Below is a small trained network, with its code and all its weights. Each question gives an input and a class and asks what happens when units are switched off, that is, made to give their printed mean instead of their output.

import numpy as np


def w(rows, s, z=0):
    codes = np.array(rows[::2]) - 128.0
    scale = np.full(codes.shape[1], s)
    scale[-1] = z or s
    return codes * scale


def f(y):
    return np.maximum(y, 0)


def log_softmax(a):
    a = a - a.max(-1, keepdims=True)
    return a - np.log(np.exp(a).sum(-1, keepdims=True))


def net(x, mask):
    res = np.array(x, float).reshape(1, 3) / 4 @ E
    y = f(res @ A[0][:, :-1].T + A[0][:, -1])
    res = res + np.where(mask, y, B[0][:, -1]) @ B[0][:, :-1]
    return log_softmax(res[-1] @ U[:, :-1].T + U[:, -1])


A, B = {}, {}
E = w([
[43,254,55,57,114,158,112,205,186],'x0',
[157,206,96,120,251,188,86,38,70],'x1',
[177,123,45,89,163,46,72,114,100],'x2',
],0.0087)
A[0] = w([
[115,173,122,84,151,142,122,139,98,132],'n0',
[125,142,161,159,150,171,114,92,83,87],'n1',
[192,48,198,223,134,148,156,109,95,163],'n2',
[154,165,145,110,122,131,148,145,164,160],'n3',
[157,134,127,144,165,145,113,80,76,186],'n4',
[135,178,140,104,155,119,131,142,123,139],'n5',
[54,110,181,199,73,130,231,170,202,170],'n6',
[70,140,161,129,137,246,194,119,131,138],'n7',
[136,126,100,161,177,119,95,109,130,130],'n8',
[59,176,125,114,102,172,120,170,171,254],'n9',
[126,58,113,142,97,55,138,154,112,238],'n10',
[175,130,103,132,157,136,112,101,89,136],'n11',
],0.011,0.0024)
B[0] = w([
[86,105,88,114,152,162,105,124,109,180],'n0',
[158,101,156,153,129,113,154,89,116,176],'n1',
[210,36,246,176,225,76,179,167,224,253],'n2',
[115,151,96,124,116,123,123,154,121,157],'n3',
[140,108,141,190,103,100,186,62,105,197],'n4',
[89,104,135,119,145,141,97,109,118,164],'n5',
[85,150,113,197,110,112,153,55,38,252],'n6',
[103,142,121,193,96,111,165,83,57,207],'n7',
[100,137,115,142,114,126,124,119,90,169],'n8',
[60,171,24,93,126,151,95,169,124,234],'n9',
[224,109,155,121,116,121,195,114,87,209],'n10',
[139,178,102,136,113,113,159,105,77,182],'n11',
],0.011,0.013)
U = w([
[240,125,147,85,83,127,140,167,125,88],'0',
[203,57,217,186,195,53,182,109,153,165],'1',
[102,175,107,179,77,108,145,66,40,219],'2',
[113,151,222,126,129,123,95,110,192,1],'3',
[95,160,91,30,167,186,2,240,166,111],'4',
],0.0086,0.003)

Each question gives the input, the list of numbers given to net, and the class t.
The units are the neurons (one row each of A and B). Each row of codes is followed by its name. A weight is (code - 128) times the scale printed after its matrix; where a second scale follows, it is the last column's (A, B and U).
mask holds one flag per neuron, in row order. A switched-off neuron (its flag False) gives its mean, the last column of its row in B, instead of its output. The means were averaged over made-up inputs and are rounded, as every weight is.
A unit's drop is (log p(t) with every unit on - log p(t) with that unit switched off) / (log p(t) with every unit on - log p(t) with every unit switched off).
The circuit of an input: a set's keep is (log p(t) with only the set's units on - log p(t) with every unit switched off) / (log p(t) with every unit on - log p(t) with every unit switched off). Starting from all 12 units, units are removed one at a time, each time the one whose removal leaves the highest keep (on an exact tie, the one counted first), for as long as the keep stays at least 0.8.
circuit, biggest first: the units of the circuit, biggest drop first
top k neurons: the k neurons with the biggest drops, biggest first
drop when u is switched off: that unit's drop, to one decimal
input [0,-3,-3], class 2: top neuron	n2
input [5,-4,2], class 4: circuit, biggest first	n7, n4, n9
input [6,-5,2], class 4: circuit, biggest first	n9, n7
input [0,-8,-1], class 2: top 2 neurons	n6, n2
input [8,-4,0], class 4: top 2 neurons	n9, n4
input [-1,-4,-5], class 2: top 2 neurons	n6, n7
input [0,-8,0], class 2: top 2 neurons	n6, n2
input [1,-5,5], class 0: drop when n2 is switched off	0.8
input [4,-2,8], class 4: drop when n2 is switched off	0.1
input [3,1,0], class 4: drop when n6 is switched off	0.2
input [4,-3,5], class 4: drop when n6 is switched off	0.2
